[-289 -269   71   65 -153  196  -14  -97   83  118  -65   30  224   57
  106   21  -55  227  220  -26 -101  -26 -159 -227 -218 -207  314  304
   30  -91   46 -271 -182  302   81   98  108 -117 -168  135 -120  -84
   41 -263   85 -104 -149 -266]	[47]
[  49  -45  270  328  193  -34  288  -74   16  -52  -42  152  -90  -35
   83 -134   88  -53  142  248 -153 -137   48  -96  -54   88   37  113
   21 -308   75   73  136   54   46  -81 -292  -27 -162  -11  182  -43
 -147   49   -8  -13  129   12]	[66]
[ 178 -110  414  102  244  200  200 -151  117   50 -168  -28  -14    5
   27   24  -19   43  103  122   72  122   -5  -58 -300  -59  200  221
 -117 -192  -25 -299  -17   -7   83  -33 -124   24  -92  163   12 -148
  -48   66  -60  -67   17   -6]	[51]
[ 133   50  -42  237  174  -33  198 -107   91   24   92  176  -42 -258
  439   30 -214   13  131  201  -76  -13  212  151  360  -64   26  120
  -69 -302  203   39  335 -256   -2  233 -206  -48  -93 -230  323 -112
  -28   14  -64   32 -297 -339]	[51]
[-377  -83 -253  175 -324  -49   -2   31 -262  -25   55  207   98   62
  -83  -31   84   25   76  176 -228 -181 -168  -56   91  125  106   27
   69   92  212   21 -193  179   22  -30   30  -68  -19    9  -55  148
   79 -188  237   -3  142 -110]	[47]
[  95  178  128  151  123  -44  265  -37 -270 -159  122  165 -125  -73
   21  -24   -2   77   50  193  -27  -97   64   25  235  261 -110   28
  -51 -259  150  138  159 -103 -117 -182  -15   -9   78  -74  175   33
  126  149 -158   91  -64  -68]	[66]
[  26    6  365  135  151  145  232  -97  -55   30  -61   24   51   -6
  -10  -40   61  141   77   94   65  -20 -107  -85  -91  -12   67  219
 -141 -233   34 -219    6  151   33 -100  -42   30 -111  198   38  -96
  -72   27  -60   -3  -39 -140]	[66]
[ 181  224  100  136   22  173  144   41 -136 -214  -68  -56  -93  -23
 -220  -45   -6  123  -33  206   81  242   71   66    8  198   36  -65
    2  -44 -138  -17   26 -220 -118 -140  -51  236   84   -8   58  -37
  135  182 -141   38   21  217]	[53]
[ -89  -11  106  -30  -43  154   70 -126 -119  160  -32  -35  138   52
 -123   49   34  112 -153   22  111   98 -201   14  -62  -81  115  158
 -213   50   66 -352 -217  193   40   24   88  122  -24  269 -117  -34
  -92  -71  171  -12   57 -154]	[53]
[ -97    4 -156  105 -139  -52 -107    6   -4  -47  -10   14   65  -24
   49  -80  -44  -47  -18   70 -108  -27   51   93  179   41  -33   -2
  111   26   14  155   50   34  -58   64 -107   38 -144 -117   67  130
  -80  -35   64  110  -56   -5]	[52]
[ 201  102   -4  113  123  -65   15  -58   62  -69  -22   -3  -89 -103
  118  -53 -101 -131  -62  120   -4   86  213  213  202   77  -90  -31
   50  -89  -21  174  211 -207  -80   55 -246  107  -94 -192  203   63
 -116  147  -55  113  -47   82]	[54]
[-242   17 -241   61 -271  -30  -59   60 -184  -40    2   46  184   40
  -87 -108  -24   77 -114  109 -108  -75 -129   72  284  146 -121   30
  -42  121  159  -63  -95  154  -35   -2   82   87  -41   95  -85  109
   -9  -61  132  141  -75  -90]	[54]
[ 369  -28  205 -203  183   83 -154 -127  129  -68 -129 -220  -86   33
   12   97 -201 -116 -101  -60  149  253  218  182 -132  106  -23    6
   31   29 -158   32   60 -209 -115  -54   10   54   10  -82  -43  103
   72  230 -191  141 -127  262]	[54]
[-391 -120 -149   60 -167 -112  106 -162 -330  130  237  324   54   24
  109  109   56   83  114   32 -166 -269 -173 -119  113  -15  161  175
   -5 -105  345    5 -180  254    7    0  115 -219   28  -22   28  113
   79 -249  228  -86   91 -394]	[47]
[ 153   93 -115   -9  132 -140  176 -190 -144  -39  209  134 -189  -58
  113   54 -154   -2 -157   98  -60  100  223   80  242  150  -53  -28
   10 -174  137  197   91 -212 -160   26  -29   62  175 -223  165   22
   62  119    2    9   29   19]	[65]
[ 280 -129  164 -108  144  114    3 -124  102  -47  -82 -106  -69   30
   58  109 -231  -34  -50   73    5  182  165   36 -159  138   74   48
  -49  -36    0  -77   -1 -167  -52   -8  100  -25   87  -10  -99    0
  173  140 -122   79 -137  154]	[47]
[-105   31  -42  166 -170   22  -51   87 -116 -115 -100    3   72   39
 -147 -106   73  -43    2  174  -87  -48  -70   70   65  173  -34  -31
   49   96   12   43  -37   63  -11  -88  -82   73 -110   35  -25  141
  -18   10   66  119   60  102]	[50]
[ 221  107   70   10  187  -48  102 -121  -11  -55  106   25  -88 -125
  217   22 -186   17  -52   50   19   38  213  118  270   87 -117   48
  -34 -235   69  161  248 -162 -139   33  -33    5   -1 -172  188   13
   18  147 -169  137 -248  -91]	[50]
[-162   16   81  291 -102  -12  159   63 -257 -147  -33  176  -24   50
 -164 -103  187  -11  148  271 -165 -194 -121  -77  -20  245   35   11
   54  -67  111   76  -55  106   17 -217 -110  -32  -56   47   35  111
   50   -7   57   28  205   56]	[50]
[  13  -53  137  246   47   65   77  -18   74  -61 -107   59    0  -49
   93  -63    2  -18  200  173  -84  -23   49    2  -56   10  116  104
   77 -146   -7    7   97  -30   38   -3 -215  -18 -178  -59  121   -9
  -38   -2  -33   -4  -21  -14]	[54]
[ 285   31  104  -11  114   55  -62  -38  138 -143 -163 -166  -75   20
  -64  -70 -131  -86 -105   74   44  238  210  142  -51  137  -55  -36
   83    3 -177   69   84 -196 -101  -44 -146  173  -47  -79   25   44
  -31  221 -138  121  -30  331]	[51]
[ -46    0  -38  -67  -84   71  -99 -126  -22   40  -43 -100   30   93
 -155    3    5   47 -131  -65   65  236   -4   33 -120  -68  127   42
  100   91 -151  -41 -182   59  -74   13  -43  187  -35    0  -50   57
  -82  -22  123  -54  157  145]	[65]
[-343  -81 -557   56 -383 -166 -186  -19 -153    2  128  157   84   28
   49   -1  -81  -40  -55   75 -253  -41   12   86  275   62   48  -59
  189  190  176  187 -136   29  -60  153    2   -4    8 -219   -9  204
   47 -193  299    8   73  -60]	[65]
[-494   21 -184  271 -359 -108   21   59 -355  -64   16  208   62  154
 -353 -195  351  -17   21  155 -211 -217 -264 -116  -15  123   75  -21
  196  107   48  142 -288  362   -2 -187 -174   81 -127   60   -4  219
 -153 -179  325  -51  500   89]	[47]
[  21  111  -73 -242  -98   97 -235  -94  -77   48   40 -162  123  -26
   14  122 -159   99 -151 -189  209  177   12  199  184  -74  -25   64
  -33  106  -67  -33  -29    1 -157   64  187   84  -23  -35  -31  128
   47   13  -61  150 -280 -136]	[52]
[ -75  -14 -156   66 -160    1 -153   16   13  -53 -113  -41   77   30
  -70  -80  -30  -68  -50   77  -56   79   21  131   65   45    5   -9
  108  138  -44   28  -51   -7  -29   38 -132  117 -122  -49   -4  122
  -79   -4   94   81   37  113]	[51]
[ 128 -134  -22   86    9   88  -15  -49  127  -69  -83   -6  -41  -30
  123   59 -193  -45   87  172 -117  130  164   42  -83   79  161   19
   62  -17   19   -6   38 -201   -4   90  -44  -35    0 -126   -6   -3
  150   26  -28   17 -102   90]	[53]
[ 102   61  257 -121  103  160   32 -189  -67   57  -53 -134  -29   92
 -213   53   49   90 -138  -99  218  261  -37   -3 -249  -73  143  107
  -22  -24 -192 -151 -179   73  -85 -102   -3  189    2  119  -39   -3
  -76   72    1  -60  165  126]	[53]
[ -64  -94 -230   -4 -187  -92  -60   51 -129 -144  -20   33   57   95
  -73  -82 -139  -45 -144  182 -215  -55   24   58  193  358 -170  -56
   -3  133  196   46  -74    1  -61  -67  130   14   90   20 -160  152
  141   63   59  190  -54  149]	[54]
[-189  -24   98  505  -64    7  304   99 -162 -144  -49  271    0  -37
  -11 -166  174   26  281  419 -277 -269 -109 -135   31  201   82   67
   21 -207  193   25   63   86  103 -124 -220  -72 -137   41  126  -16
   13  -61   66  -13  128  -77]	[50]
[ -10  -53   42  281    1   34  223   28  -34  -90  -33  128   20  -47
   73  -95  -52   40   74  323 -206  -98    6  -53  103  184    8   62
  -83 -152  190  -54   81  -10   44   -1  -61  -18  -39   49   36  -59
   48   12   14   68  -78  -59]	[52]
[ -89 -116  226  -86   50  150   25 -202  -41   76    4   33   57   39
   74  116  -41  206  205 -140   96   47  -60 -136 -215 -173  258  297
   48 -190  -21 -164 -115  141  -33  -49   89 -107  -62   35    4  -36
   94  -91  -87 -110 -107 -211]	[51]
[-292  -24  -37  124 -213  105   17  -15 -149   62  -20   61  176   38
 -100  -39   93  140   35   67  -38  -46 -218  -55    6  -64  140  139
  -33   32   65 -177 -180  251   35    7   23   46 -118  153  -54   27
  -54 -171  171  -19   41 -185]	[47]
[-212 -288 -148  475  -77  -43  240  -42  119  -33  -11  305  -26  -39
  254  -97  -38    6  324  388 -462 -117   83 -213  -78   21  296  108
  181 -220  212   47   29  -29  144  162 -276 -130 -110 -168  119 -120
   34 -203  217 -201  129  -61]	[65]
[-371  -38 -147   50 -304   37 -133   -2 -207   46  -37   70  190   83
 -145  -21  121   69   55   -3  -24  -71 -233   17   20  -49  118  113
   62  151   57 -114 -238  248   18  -32    8   21 -125   93  -70  148
  -38 -181  202   -7  102 -141]	[51]
[  47  -96  380  133  211  119  229 -164   30   95  -71   58   17   -8
   85    5   35   64  121   89   34  -23  -66  -89 -182  -80  151  255
 -119 -254   60 -231    1  126   80  -39 -109  -33 -132  153   59 -109
 -104   -5  -11  -62   15 -154]	[54]
[ -39  -48  -54  108 -179  102  -57  110 -102 -147 -141  -11   90   42
 -107  -19  -55   -2   52  229  -95    3  -57   84   28  255    4  -15
  -28  146   90 -105  -64  -58   16  -83   70    9    6   76 -134   98
  191   34    4  130  -83   88]	[54]
[-431  -20 -262  154 -364  -95  -66   77 -307  -90   38  178  133   93
 -151 -120  133   51   71  109 -201 -221 -188  -39  170  162  -15   26
  139   97  153   99 -170  247  -31 -119   11  -23  -75    7  -40  208
   30 -151  179   49  125  -66]	[54]
[-199   -3  -11  149 -112  127  137  -24 -153   13   14  137  144  -51
   58   10  -25  233  155  131  -33  -48 -144  -48  118  -32  134  204
  -96 -114  171 -239  -49   83   31   24   65  -24  -42  103   27  -79
  100 -117   25  -25 -168 -329]	[51]
[-189    6 -291   52 -245 -170 -163   22 -125  -59   10   25   51   81
 -135 -136   40 -146 -192   72 -164  -70   -5  109  198  163 -132 -102
  140  177   43  235  -89  128  -82  -11 -102  100  -89  -78  -20  255
 -145  -24  206  147  174  159]	[52]
[-204 -169  174  155  -16  158   99 -103   72  159  -71   65  217  -27
  172  -13   -7  175  191   41  -33  -79 -170 -115  -72 -218  203  327
 -100 -173  112 -323  -50  265  125  106  -26  -72 -232  180    0 -122
 -104 -193   81  -65 -159 -372]	[54]
[-334 -108 -301  235 -263 -166  -12   24 -171   41   60  234  110   -6
   79  -60   52 -128   16  230 -289 -278 -114   54  255  115  -12    8
   11   83  317   84  -60  161   74   83  -93  -98 -114  -34   20  180
  -78 -179  311   75  105 -182]	[52]
[-120  103  -45  156 -181   82 -102   73  -29  -71 -197  -98  115   59
 -276 -189  138   -8  -83   94   32  125  -96  107   -7    4   10   -9
   95  156 -180  -52 -107   97  -17  -43 -235  279 -204   87    4   84
 -218   11  116   57  181  188]	[51]
[ -52  -57 -103 -241  -93 -101 -231 -137 -111   55   25  -65   50  116
  -66   52  -64 -107 -210 -146   44   31   -1  143   62   71  -86   26
   45  160   30   70 -148  116 -106  -39   87   22   -6  -21 -102  248
  -51   20   98  126   48   67]	[54]

[ 147   38 -402 -147  177  377   40  191 -184  193  471 -300  122  172
   64 -318  -74 -289  112  116  -75  371 -106   48  120    0 -608   -1
 -317 -202 -246 -108   26  158  -84  125 -278 -192  276  -60  287 -491
 -241  299 -119  176  182   19]	(30)
[  25  -93  103   16  -91  -79   51  -21  210   14    0  -53 -104  218
   35   28   29   76  -72   -1   46  -59  -63   26 -135   -5   35  178
  -44  -28  -81  -92   51  221    1  -20  -28   44  -95    7  -75  105
  179  -75   82  117  -41   87]	(20)
[ 591 -294  -80  124  367  407 -251   41 -179  132  352  327 -188  450
    8  -95  -68 -138   40  286 -201  378 -327 -538  140   71 -524  211
 -574   89 -212  -95  232  295  232   93   -5 -529  277 -223  -80 -363
 -390  466  -62  462  186  251]	(14)
[-18 -42  78  -1 -33  41  15  20  82  36 -38 -29 -59  63  16  56 -16 -32
  -7 -14 -28  72   0  29 -96 -16  87  28 -17  64 -10 -47  95  10  31  33
 -72 -56 -15 -56  71 -26 181  35  31 -21 -69  11]	(18)
[ 103 -137  274  -67 -292  -60 -205  318  404   -8 -101   -9  308  -53
   -4  389 -159  271   -6 -235 -136  -32  -53   46 -157  273  445 -151
  -63  699  101 -108   26  182  122 -202   56 -176 -302  268 -229  331
  707   79 -155 -128 -133   97]	(13)
[-651  504  195 -206 -270 -211  138  233  118 -159 -398 -304  228 -203
  -77  258    0 -196  -52 -265  262  -16  265  896 -307 -150  246 -176
  603  141   35  109 -402 -413 -102 -213 -168 -223  -41 -395  524 -140
  675 -436   59 -517  -99  -46]	(13)
[-127  -19  278   -7  -81 -103  -33    5  159  -52 -293  -15  -27    7
   50  215   60  -44  -63 -127  -47   65   49   80 -219   -7  378    1
  163  241  167  -33   86 -153  124   38 -113  -65 -181  -63   68  176
  456 -133   20 -164 -215 -104]	(26)
[  77 -200  104   27 -294 -153  -32  223  190 -106 -235 -167  -89  286
  162  128  138 -164  -94  -38 -139 -111  -52  188 -227  134   60  128
  110  393  199 -353 -112  152  144   85 -106 -130 -258  -25  300  343
  238 -253   76  -80 -249   79]	(13)
[   8  -17   85  -26 -125   31  -14   24   44  -10  -89  -69 -130  -18
   56  175   53  -18    2  -34 -103   76   46   90 -160   11  171   13
   77  116   50   14    9  -13   48   49 -100  -71  -62  -83  138   25
  224   -4   87   15 -113    5]	(18)
[-211   21  128  -59  -37 -122   71  210  112    0 -202  -74   80  123
   -7   18  -41 -107  -79  -59  198   78    0  270  -88 -112   43  183
  187   58   34 -127  -27  -14  -10  -14 -142   10  -31 -104  258  -80
  242 -214   61 -196  -57  -76]	(30)
[  32 -272  279  -73  158 -101 -156  239  347   83  -69  170  457  345
   37    8 -278   23 -109 -146   78  120 -186 -199   54    5  236  128
 -180  371   96 -362  328  250   42  -14 -106    9   16  306 -187  173
  481   96 -186 -207  -26 -351]	(26)
[ 184   51   50  -53  128  215 -153  173  -72    4   53   84   42  172
  -58  172  -56 -142  -15   50    9  323 -104   36  -77    7 -265   49
 -120  198 -125   57  -93   35  137  -79  -78 -562  174 -345  132 -332
   61  117  -33  135   99  187]	(20)
[-144 -154   59   85  -34 -196  235 -106  177   11 -168 -244 -320  248
  199 -193  278 -159  -62   50   21 -114   23   -5 -133 -159  138  333
  123 -211  158 -206  221   88   24  287 -252  380 -319   76  218  222
  121 -305  208   -9 -265 -148]	(18)
[  67   -7   17  -48   61  175  -78    5   37   62  139    3   88  110
   18   20 -105  -84   26  -26 -127  161  -45  -35  -47   40  -27 -127
 -184  102  -99  -59  111   21   19    2  -72 -243  151  -67   -5 -107
  187  238 -102   14   30  -21]	(26)
[   7  -61  117  -60 -102   36  -71   46  113   41  -20   48   64   14
   -8  153 -147   82  -20  -82  -60   72   -8   39  -89   42  198  -52
  -29  155  -29  -58   74   57  -15  -40  -16  -44   87   30  -31   26
  268  131  -14  -44  -21  -65]	(13)
[ -10 -555  250  353  182 -370  283 -118  473  106 -242  -87 -391  607
  196 -464  351  -51 -152  152  164 -213 -245 -523  -34 -117  116  707
 -181 -146  225 -461  643  294  261  362 -159  616 -756  361 -203  501
   60 -432  110   56 -397   27]	(14)
[  66 -351  195   38  112  -99   11   11  258  167  -97  -13  -12  127
   87  -82   18  152  -65  -46   23  186 -151 -399   -6   -5  313  327
 -147   32  148 -151  477  157  135  190 -188  432 -338  408 -270  220
  238  -19  -44   54 -194 -221]	(14)
[ -49  -88  122   13  -38  -68   18   92  198   36   18  128   51  250
  -49  -14 -184   78  -61    3  142  -92  -80   85   -9  -53    3  143
  -62   24 -149 -172   61  231  -81 -116   71  -10  125  -29  -34  -32
  163   34   49  -43   82   42]	(30)
[  17  -73   76  -74  -53   83  -34   85   61   88  -23  -12   50  -69
   -7  130 -113   72    0  -67  -31  188    0    1  -69   21  175    3
  -22  106    3   -6  116   18    2   18  -87   30   30   61    5  -53
  207  122  -10  -24  -44  -79]	(18)
[ -84 -145   84   45   49 -111  130  -38  153   46  -82  -64 -151  252
  105 -141   81  -87  -56   42   69  -28  -31  -50  -46 -148   87  278
   19 -139   54 -180  226  133  -10  168 -167  236 -103   52  112   72
  116 -126  133  -12 -118 -151]	(18)
[ 113 -160  102  -22   80  104  -38   -2   88  123   40  154   77  182
 -100   43 -226   78  -95    7  118  203 -130 -134  -40   -6  -68  104
 -202   -3 -158  -92  166  135    6  -39   27  -61  223  -19 -174 -128
    2  166  -47   76   68   23]	(20)
[-299  -87  166   12 -198 -241  139   99  361   17 -143  -15  201  289
  -72 -108 -235   16 -145 -110  239 -263  -49  297  -98  -14   76   37
   46   64 -104 -388   38  115 -124 -138  105  135   45   56   -4  182
  292 -160  -38 -334  -38   15]	(13)
[-167  -23  117  -22 -451 -114   97  -16  209   19 -100  -71  -70 -137
  -84  186 -150  288  -59 -134   33 -185   73  327 -229  130  277  -96
  125   32 -131  -51 -103   33 -121 -178  177  193  -31   41 -108  189
  259  -36   57  -94  -59  190]	(30)
[  82   -6   87  -61    3   84 -137  282  118  -47    5  -15  254  280
   31  113  -96 -227  -29  -57  -61  100  -83  167 -100   94 -142  -94
 -101  428  -13 -221  -94   79   92  -89  -66 -536   72 -183  182  -39
  321   56 -133 -123    3   89]	(26)
[ 121 -116  -41   -5   -8  104   24  -32   27  104  108 -139 -156   65
   77  -47   75   10   15   33 -111  177  -67 -118  -77   46  -29  115
 -140  -82  -49  -21  147   97   60  122 -146   78 -103   63  -28  -22
   22   82    8  195  -63   40]	(14)
[ -11   13   76   45   21   95    3   -9   55   16  -19  -20  -85   96
   -2   37   26 -118   12   15  -56   83  -12   23 -113    2  -10  -42
  -67  102  -44  -18   79  -75   96   17  -50 -242  -23 -185   81  -83
  169   52  -15  -21  -69  133]	(13)
[ 412  -15  -87 -150  225  453 -262  296  -74  151  292 -124  248  -54
   20  174  -38  -75  128  -16 -228  619 -146 -255    7  181 -207 -107
 -380  390  -41  156  105   64  235   25 -260 -543  -41    9  -43 -345
  188  391 -257  256   49  112]	(20)
[ -63   -9   89  221   17  -98  209 -144  261 -101  -25 -232 -359  428
  178 -182  398 -292   -2  109  -76 -298    0   39 -215  -52 -102  119
  -71   -9   16 -168   98   73  147  117  -85 -214 -427 -230  137  218
  254 -258  103   48 -226  321]	(26)
[   5 -178  315   82   94  -93 -105    0  234  -26  -80  441  127  491
  -87   38 -303    0 -156    4  143 -126 -156  -46  -19  -59   30   99
 -148  175 -145 -313  133  203  -18 -165  202 -257  326 -166 -150   53
  207  104  -17 -131  111  -13]	(26)
[  60  -89   80  -18  107  172  -51  -32 -159  115 -119   68 -133  -81
  -47   93  -35  -51  -36   17  -17  449  -48 -131  -95  -16   34   91
  -24  -30   11   83  164 -220  146  126 -137  -43   85 -145   52 -223
  -65   99  -15   58  -74  -39]	(14)
[ 175    5  -76  -38   45  315  -76  -68 -151  123  239   75 -129  -71
  -52   75 -119   56   77   65 -140  280  -31  -90  -19   39 -104  -83
 -209  -88 -220  152   76   10   -7  -10   -5 -193  263 -153  -45 -317
  -79  374   -9  226  125  120]	(30)
[  14    3   83   15  -74  100  -29 -104   -5    8  -15   76 -160   19
  -20  135  -48   -3   -3    4  -99   59   25   44 -135    5   93  -71
  -21   25  -85   30   35  -53   16   -9   22 -160  137 -191   39  -66
  110  132   58   35  -21   73]	(13)
[ 164  -84 -136  -39  122  242  -29  -39 -165  130  248   83 -120  165
    2 -109 -133  -69   20  129  -56  248  -92  -99   60  -59 -269  103
 -209 -230 -214  -44  105  141  -71   82  -76  -70  378 -131   88 -328
 -247  297   48  214  161  -36]	(30)
[ 316 -127 -148  -98  254  363 -100   73  -75  203  349    0  140  188
  -14  -89 -174  -72   25   82  -52  439 -180 -271   79   29 -358   46
 -421  -41 -205  -44  202  205   27   73 -153 -223  286   17  -83 -354
 -144  393 -144  260  155   -6]	(20)
[ 219 -147   73   76    9  -75  -46  -67  155  -41  129   18 -334  387
  188  -14  212   44   -8  116 -145 -112 -121 -166  -59  -40    5  348
 -115  -60  -46  -61   86  424   58   74 -100  -10 -168   -8  -38  140
  134  -21  207  374   -6   43]	(14)
[  81  -70  -55  -17   23  150   10  129  -77   72    4 -112  -86   74
   33  -15   34 -164    7   55  -41  261  -50   27  -68   14 -169   96
  -56   43   -5  -68   37  -24   93  113 -162 -136   -1 -130  231 -183
  -47   32    5   47  -58   77]	(30)
[ -63  -57  124  -40 -152   72  -33   58  155   68  -59  -22  189  -37
  -77  126 -210   37  -38 -143  -46   87   -9  102 -155  153  155 -238
  -85  261  -49 -132   75 -110   31  -87   56 -131   48   20  -95   70
  302  135 -176 -200  -80   73]	(26)
[ 207  -78 -134  -91  -26  300  -90   12 -280   60   -3 -150 -178  -74
  117  117   74 -258   33   37 -304  438   20  -31 -137   70  -79  -68
  -24   68  103   -9   21 -169  120  270 -270 -187  146 -160  354 -163
 -132  173   14  114 -131 -106]	(13)
[  47 -142  277   19 -117 -229  -85  170  304  -69 -181   -5  -67  205
  119  185  128  120  -64  -70  -20  -69  -83   -2 -138   23  307  297
   91  289  138  -93   43  255  135  -24 -104   24 -380  104  -35  283
  476 -211  106   60 -143  -12]	(14)
[  26 -131   25   24  -88  -86   51  126  125  -46 -127 -231 -144  285
  195  -42  217 -249  -41   24 -102  -15  -34   81 -146   -4  -18  196
   62  144  167 -256   26  114  113  194 -238  -35 -251  -28  326  174
  167 -219   96  -13 -218  -29]	(13)
[  60 -255  -67  -14  -85   76   93  222   12  125 -153 -309  -27   22
   91  -70   78 -195  -37   -9  -44  292  -53  -12 -120  101  -66  133
  -22  152  193 -257  147  -69  158  261 -257  138 -251  126  266   48
  -37 -113  -61  -93 -275    4]	(30)
